[ -49  -30  -61   38 -109  -64   73]  q10
[-18  89 -14  36  82  77  58]  q6
[-18  89 -14  36   3  77  58]  q845
[-64 -65 -14  36  82 -64  73]  q319
present: [-61  37] | no
which: [ -49  -30  -61   38 -109  -64   73] | q10
present: [-64 -65 -14  36  82] | yes
present: [-14  36   3  77  58] | yes

[-40 -25 -18  45 111  76  31] : q971
[-53 112 -31 111  15  20 -16] : q482
[-53 -43 -52 -24  15 -29 -24] : q42
[-53 -53 -31 -24  15   9 -16] : q642
common q971 q482:  | [111]
present: [ 15 -30] | no
common q482 q971:  | [111]

[ 33  -8 -10 -15   0 -30 -16  -4   9  13   2 -21]  q168
[ 26 -30  25  -9  -1 -28 -13  -3  -2  21  17  58]  q808
[  34  -49   16  -54   -1 -100  -20   -6   20   27    2   44]  q285
present: [ -54   -1 -100] | yes
present: [-100   -1] | no
present: [-16  -4] | yes

[-65 -16  39 -15  25 -55  84  12 -73 -79  12  31 -66  85  -2 -14  91] -> q474
[ 85   4  88 -57  25 -55  84  12 -73 -79  12  31 -16  85  -2 -81  91] -> q330
[ 46  20 -28 -25 -14 -43  59   4  80 -41 -13  49  38  -3  86  50  88] -> q301
common q301 q474:  | [-14]
present: [ 12 -79] | no
which: [ 85   4  88 -57  25 -55  84  12 -73 -79  12  31 -16  85  -2 -81  91] | q330
common q474 q301:  | [-14]
present: [-16 -65] | no
which: [-65 -16  39 -15  25 -55  84  12 -73 -79  12  31 -66  85  -2 -14  91] | q474

[ 73 -25 -12 -37  45]  q781
[-102   43   -9   -4 -106]  q876
[ 22 -75   3  -2  19]  q575
[ 52  16 -10 -31 -26]  q687
[-67  74  17 -51 -88]  q959
[ 29 -17  -8 -37  23]  q613
[-26  85 -10 -51 -86]  q198
[55 -1 11  0 14]  q467
common q613 q781:  | [-37]
common q781 q613:  | [-37]

[-22   8  -5   0 -10  14   0   9   6  35 -12  28 -13  18 -33  -6 -24 -19
  24  13  18  35 -38  -1   5  53 -28 -38  31   2  12  55   7 -51  14  14
 -11 -18  12  15 -20 -45] : q935
[ 3 -1  2 -2 -2 -1 -1  1 -3  0  1 -2  1  1  3 -1  3 -1  1 -1  0  0  0 -1
  1 -1  2  0 -1 -2 -3 -3  0  1 -1  1  0  2  0 -1 -2  1] : q589
[ 1 -2 -2  0 -2  2 -1 -1  1  4 -3  1 -1  2 -3 -2 -1 -3  2  0 -2  2 -2  0
  2  5 -5 -2  0 -1  3  1 -2 -4  0  2  1 -2  1  0  2 -2] : q946
[  1  24  19  30 -15   0 -10 -52 -51 -54  35 -39  10 -32  24  -9  -3  17
 -37 -17  -8   8  43 -45   0 -43   9  -9 -21  12   5 -46   7  90 -53   6
   5 -18 -15  -8  20  30] : q942
[  4   4   3   0  -1  -2   1   4  -4   2   5  -2   1  -5   3  -1  -1   0
  -1  -1  -3   1  -2  -3   1   3   1  -5   0  -1  -2 -11   2   6  -8  -4
   2  -1   6  -6  -7   6] : q19
[-22   8  -5   0 -10  14   0   9   6  35 -12  28 -13  18   2  -6 -24 -19
  24  13  18  35 -38  -1   5  53 -28 -38  31   2  12  55   7 -51  -6  14
 -11 -18  12  15 -20 -45] : q661
[ -5  11  -4  -4  -6   1   2   4   1   3  -3   8  -5   3  -4  -5   1   4
   6  -4   0   7  -8  -1   4   8  -5  -9   5   6   1   4   4 -10  -1   1
  -2  -1   7  -1  -1  -5] : q43
present: [-11 -52 -51] | no
which: [-22   8  -5   0 -10  14   0   9   6  35 -12  28 -13  18   2  -6 -24 -19
  24  13  18  35 -38  -1   5  53 -28 -38  31   2  12  55   7 -51  -6  14
 -11 -18  12  15 -20 -45] | q661
present: [  0 -43] | yes
present: [-1 -2 -3 -3] | yes
present: [ 10  -9 -21] | no

[ 12 -46 -44  41  93 -55   4   0 -46 -47] : q867
[-47   0 -41 -19 -15   1   0 -40  17  63] : q578
[-56  41  22  11  40 -47  10  -4  74  91] : q245
common q578 q245:  | [-47]
which: [ 12 -46 -44  41  93 -55   4   0 -46 -47] | q867
common q245 q578:  | [-47]

[ 29   7   8 -60  31  31 -11   2  -1 -16 -76   6   9  24   6 -90 -17  -2
  86   9  -8  -7 -20   6  44  26  70 -25 -11 -91  39] -> q763
[  8 -11  -6 -14  39 -25  -4   5 -35 -10  73   7 -20 -45   4  68 -27  37
 -75  28  42   5   5  -4   7 -31 -65   8  -5  83  18] -> q599
[ 29   7   8 -60  31  31 -11   2 -37 -16 -76   6   9  91   6 -90 -17  -2
  86   9  -8  -7 -20   6  44  26  70 -25 -10 -91  39] -> q82
[-36   8 -11  -8  56  33  -3 -23 -39  -8 -63 -37  28 -44  23 -43 -14  44
  42  44  44  -9 -31  10  12  29  42 -13   2 -77   2] -> q580
[ -5 -11  -6 -14  39 -25  -4   5 -35 -10  73 -31 -20 -45 -17  68 -27  37
 -75  28  42   5   5  -4   7 -31 -65 -10  -5  83  18] -> q702
which: [ -5 -11  -6 -14  39 -25  -4   5 -35 -10  73 -31 -20 -45 -17  68 -27  37
 -75  28  42   5   5  -4   7 -31 -65 -10  -5  83  18] | q702
present: [ 31 -11] | yes
which: [-36   8 -11  -8  56  33  -3 -23 -39  -8 -63 -37  28 -44  23 -43 -14  44
  42  44  44  -9 -31  10  12  29  42 -13   2 -77   2] | q580

[  9  12 -13   6   7  12   5  -1 -16 -28  10 -12   9  20  23  17  10  -8
 -12  -8  15  -1  17   3 -11  -2  11  11   6  -3   2   1  -5   1   3   7
  14   2 -19  14  -8  -7  23  -9  -1  21 -27  -6 -19 -10  -4   9   2  -7
  -7   7   3 -26   4  32]  q348
[-18 -13  -2  -7  16   3  -2 -17  -8   5  13  22 -11   3  -1  -1 -11   5
   3 -18  20  -9 -15  21  -6 -11   7 -26  -8 -24 -17  -5   5   4   8   3
   0  -3  -1  22   7   2   8  -4  -3   7  -2  11   0   6  -5  -4  15   6
  -6  24 -16  19  -4  41]  q29
[-23  20  10 -18   6   9   9 -11  14   2  19 -25   2  10   9  16  32  -5
  -8  -3  -2  23   4  15   3  -9 -30  21 -29  10  15  19 -47  -8   7 -13
   0 -30 -38  15  -6  18   9  25   6  23 -31  -2  -3  -5  21 -33   2  -2
   8  10  13   1  14   3]  q109
[ 14  16   9   5  17  20 -11 -20  30  -7  -8 -17  -3   4 -10   4  -1   9
  16  -9   3  -9 -10  -6  -2  -7  -8  10  -3 -14  -9  -8 -11  -7   8   8
 -14   1 -19  20  31  -1 -11  -7   1  16  -7  21   9   4 -30   1  -1  -1
   4   0  -4 -17  -2  24]  q446
[-23 -24  34   5 -15  17 -19  14  17  -1 -14  13  -1  33   2   9  -1 -12
  14  -5 -10 -25  16   8   6   1  -2  15  33 -15   1 -13 -33  14  11  -4
 -22 -22  -8 -13  40 -19  -6 -20   8   0  15  -7  11  -5  -6  -6  -1   6
   5  24 -17  14 -11  -3]  q69
[ 16 -15 -11  16  13  10  -9  15  15  -7   3   7 -12 -13  -1 -42  -9   2
 -22  13 -14 -14   2  -1  -2   2   1  -2  -6 -15  -9  27  -8  34  27   3
  13   9   3  38   9 -13  12  -5  13   5  -1 -26   4  -2  17  -3   1  11
  -6 -28  -5 -20  13 -22]  q365
[ -8 -16   0   3  12  -7 -17 -11  21   9 -17  -1  -8  32  16   7   1  25
  -1   8  -2  -5   3  17  12  -6   2  11  33   8 -20   3 -25  13   6   4
  -3 -11   5  18   0  -7   1   1 -16 -23 -23 -18 -12   0   7   9  -1 -15
   4  34 -20 -12   4  90]  q342
[  9  12 -13   6   7  12   5  -1 -16 -28  10 -12   9  20  23  17  25  -8
 -12  -8  15  -1  17   9 -11  -2  11  11   6  -3   2   1  -5   1  -7   2
  14   2 -19  14  -8  -7  23  -9  -1  21 -27  -6 -19 -10  -4   9   2  -7
  -7   7   3 -26   4  32]  q721
[ 29  -2   1 -13  14  -1  -2  15 -24 -13  -2  -5   6 -15   3  -9  21  -3
   6   3 -10  10  -4  14  -4   5  -9   1 -30  -5  14 -17  22  17   6 -10
   0   8  -2  25   3  13   0  23  -5   5   4 -21   9 -22  -6  -3   5  -3
   7  -4  15 -13   6  45]  q995
[ 15 -17 -17   4   7  -8   0  19 -11 -29 -17   7 -22  10 -12   9 -14  15
  -3   5  -8   3  -2  17 -10   3   4 -21  -3  -1  -9  12   5  -8 -19  11
  -8  13 -13  18   8 -16   8  13 -22 -12   0  19 -15   4   2  17  -9  21
 -15 -14   0  11  -5 114]  q502
which: [-23  20  10 -18   6   9   9 -11  14   2  19 -25   2  10   9  16  32  -5
  -8  -3  -2  23   4  15   3  -9 -30  21 -29  10  15  19 -47  -8   7 -13
   0 -30 -38  15  -6  18   9  25   6  23 -31  -2  -3  -5  21 -33   2  -2
   8  10  13   1  14   3] | q109

[ -1  13  24 -33 -19  12 -37 -74   9  81  70  15 -77  12  22  11  16  41
 -59] : q234
[ -1  13 -15  16 -20 -27 -37 -16   9  81  -6  15 -77  12  22  11  16  41
 -59] : q37
[-74  17 -20 -29  47   0 -14  -6  -6  87 -10 -20 -42  15  14  58  59  19
  66] : q208
present: [ 87 -10 -20] | yes
which: [ -1  13 -15  16 -20 -27 -37 -16   9  81  -6  15 -77  12  22  11  16  41
 -59] | q37
which: [-74  17 -20 -29  47   0 -14  -6  -6  87 -10 -20 -42  15  14  58  59  19
  66] | q208
present: [ 24 -33 -19] | yes
present: [11 22] | no

[  1  12   9 -21  11  -1   4  13 -17   7  20 -54 -13  31 -16  -5  10 -20
 -12]  q97
[  7  17  18   1  19  -5  -2  14 -13   2  -2 -23 -16   3 -12 -26  23  -4
  -3]  q998
[ -6  31  -1  36  11 -18 -33  21 -25   8  25  21 -13  24   5 -88  11  40
  12]  q257
[ 11  10  23  11  15  -8  -6  -2 -18  -9 -17  -4 -12  30   7 -33  15   1
  46]  q457
[ 22  33  -3   7  28  27 -17   8 -34  43  16 -49  58 -12 -35 -21  14  26
  19]  q850
[ 22  33  -3   7  28  27 -17   8 -34  43  16 -49  58 -12 -35 -21  14  26
 -44]  q672
[ -8  42  10   4  -3  -7  30 -27 -49 -22 -11 -27 -30  22 -64  -1   6 -40
  20]  q92
[-17  33  15 -11   2   2  14 -19 -12  14  -1 -18 -22 -44 -55  16   2 -16
 -26]  q290
[-24 -25  10  -4 -31   5  -3 -49 -44 -30 -30   6 -38   6 -25  15 -22 -37
 -23]  q963
[-20 -25  18 -49 -11  21 -14 -25 -19  19   1 -52 -23 -26 -24  44 -15 -33
 -12]  q795
present: [15  1] | yes
present: [14 -1] | yes
common q257 q998:  | [-13]

[ 13  12  11  33 -14 -10   4]  q483
[  3   7 -33  34   7  -7 -61]  q117
[ 22 -35  94  17  35  13   7]  q341
[ 22  -7   4  21  -6 -20  -4]  q67
[  3   7 -33  72   1 -17 -61]  q460
[13 -8 96 13 28 17  7]  q958
[50 -5 59 -4 14 12 20]  q510
[ 18  35 -37  41 -15  18 -40]  q877
[ 17  19  12 -21 -17 -20  -4]  q891
[ 4 -6 95 18 29 17 -8]  q458
[  8  20 -26  17 -20  -9 -10]  q378
common q891 q460:  | [-17]
common q378 q458:  | [17]
common q378 q67:  | [-20]
common q958 q483:  | [13]
present: [-15  17] | no
present: [ 42 -15] | no
present: [ 22 -35] | yes

[ 20 -60 -54  42   4  13  10 -10] : q445
[  4  -2 -15  14  43 -24 -51 -83] : q280
[  4  -2  13  14  43 -24 -51  25] : q161
[  4  -2 -15  14  43 -24  14  25] : q405
common q445 q405:  | [4]
present: [-1 13] | no

[-8 -5  3 59]  q521
[  8  59  19 -16]  q881
[ 28  19  29 -88]  q435
[-6 29 46 57]  q622
[  7  15  24 -14]  q361
[ 41 103 -96   2]  q973
[23 -7 32 63]  q999
[ 67  60 -31 -32]  q78
[28 -4 60 92]  q492
[ 22  29 -13  71]  q73
present: [-14  24  15   7] | no
common q622 q435:  | [29]
common q492 q78:  | [60]

[-67 -15  -9   4  52 -24] = q923
[ 11 -28  58  45  86 -76] = q244
[-76  -1  86 -61  98 -92] = q767
[ 20  17  57  15  39 -24] = q272
[-40  27  72  45  12 -10] = q779
[-27   4  60 -70 -47  48] = q804
common q923 q804:  | [4]
present: [45 72] | no
common q272 q923:  | [-24]
present: [ 11 -28  58] | yes
which: [-76  -1  86 -61  98 -92] | q767
present: [-67 -15] | yes
present: [ 86 -76] | yes

[ 22   6 -17   0  34] : q169
[ -2   5 -56 -25  15] : q145
[-53  25 -17 -32  88] : q254
[-56  31   5 -41 -23] : q715
present: [-56  31   5 -40 -23] | no
common q254 q169:  | [-17]
which: [-56  31   5 -41 -23] | q715
present: [ 22   6 -17] | yes

[ 8  5 41  4 33]  q981
[16  2  5 86  6]  q705
[ 3  2 70  1 39]  q597
[17 13  7  6 11]  q430
[17 16  6 72  4]  q85
[16 13 33 18 34]  q534
present: [17 13  7] | yes
common q85 q534:  | [16]
common q430 q705:  | [6]
common q981 q85:  | [4]
common q534 q981:  | [33]
common q534 q85:  | [16]
present: [16 17] | no

[-45  33 -77   4  54  39 -67  40 -13 -41  -9 -34  14  47  47 -12  -2 -45
  86] : q52
[-74   0  39  41 -12  -6  31 -67  48  67  51 -87  26  -5 -19  31 -77 -67
 -35] : q61
[ 11 -52 -78  65 -12 -55  28 -82  51  50  56  10  87  24 -50 -68  59  17
 -44] : q139
which: [-74   0  39  41 -12  -6  31 -67  48  67  51 -87  26  -5 -19  31 -77 -67
 -35] | q61
present: [-19  31 -77] | yes
common q139 q52:  | [-12]
which: [ 11 -52 -78  65 -12 -55  28 -82  51  50  56  10  87  24 -50 -68  59  17
 -44] | q139

[  5 -32 -11 -16 -23   3  20   9 -24 -21   8  -6 -14 -19  28   0 -18] : q313
[-14 -21 -27  -2   4  20  30   6 -16 -14  15   3 -27   6  19  21  16] : q736
[ 21 -22  29  -7 -17  19  -9  40   4 -15   7 -20 -16 -23  -6 -32  -8] : q920
[  6 -17   4  -7  19  28   4  55   9 -12   6   1 -28  -9  -1  -1   9] : q982
[ 15  -9  -3   9   1  -3 -16 -33  -7   1 -12 -29  15 -11   0 -29 -15] : q466
[  8  -6  12  20   5  37  -4  70  25  -8   6   2 -31  -7 -11  -3  17] : q590
[-17  43  31   3  59 -30  28 -81 -28   3  66 -33   4 -22  67  10 -11] : q12
[ 29 -58 -16  -7 -51  35 -19  54   1 -23 -40 -21  -9  -9 -26 -43  -8] : q673
[  4 109 -25 -14 -11   7 -34 -57  90  36 -62  63  68  28 -22  45 -19] : q919
[  0  50  22  35  76   8 -24 -19  32  30  19 -11   0  -3 -11  -1  20] : q759
which: [ 29 -58 -16  -7 -51  35 -19  54   1 -23 -40 -21  -9  -9 -26 -43  -8] | q673
present: [-11   7 -34 -57  90] | yes
present: [  6   2 -31  -7] | yes
present: [-9 -3  9  1 -3] | yes
which: [-14 -21 -27  -2   4  20  30   6 -16 -14  15   3 -27   6  19  21  16] | q736

[-24  31  92 -24 -28   6  90   6   4  36 -49] -> q752
[-24  31  92 -24 -28  46 109   5   6  52  18] -> q53
[-24  31  92 -62 -28  46  90   6   5  36 -49] -> q392
[ 55   2  31 -17 -35 -14 109   5   6  52  18] -> q111
which: [ 55   2  31 -17 -35 -14 109   5   6  52  18] | q111
which: [-24  31  92 -24 -28  46 109   5   6  52  18] | q53

[  91  -89   98  -25 -103 -100   98] : q595
[-22  22 -32  44 -32  27 -36] : q162
[-14  13 -23  24  18  15 -24] : q634
[ 31 -26  20 -13 -25 -32 -31] : q921
[ 37 -43  35  15 -29 -31  -3] : q441
[ 36 -37  28  11 -27 -29   7] : q655
[ 18 -19   6  10  27 -16  -3] : q30
[ 17 -13   4 -26 -11 -22  30] : q429
common q162 q30:  | [27]
common q429 q162:  | [-22]
common q441 q921:  | [-31]
common q921 q595:  | [-25]
present: [ 27 -36] | yes

[-32   6  66  78  18 -44 -50 -40] : q299
[-32   4  64  79  20 -43 -54 -40] : q142
[ -6  55  83  31 -54 -53 -42 -35] : q760
[ 78  79   1 -51 -50 -38 -28  18] : q894
[ 51  84 -33 -32 -54 -43 -35 -32] : q26
[-30  14  72  74   8 -48 -51 -37] : q747
common q299 q26:  | [-32]
common q142 q894:  | [79]
common q142 q760:  | [-54]
present: [-40 -54] | no
present: [ 4 63] | no

[ 42 -23   6  22 -19  15  39   7] : q956
[108  42  -2  43   5  32  98  25] : q596
[ 33  40 -21 -58 110 -29  25  35] : q708
[ 29  42 -21 -57 109 -31  22  35] : q874
common q874 q596:  | [42]
present: [-21 -58 109 -31  22] | no
common q596 q708:  | [25]
present: [110 -29  25  35] | yes

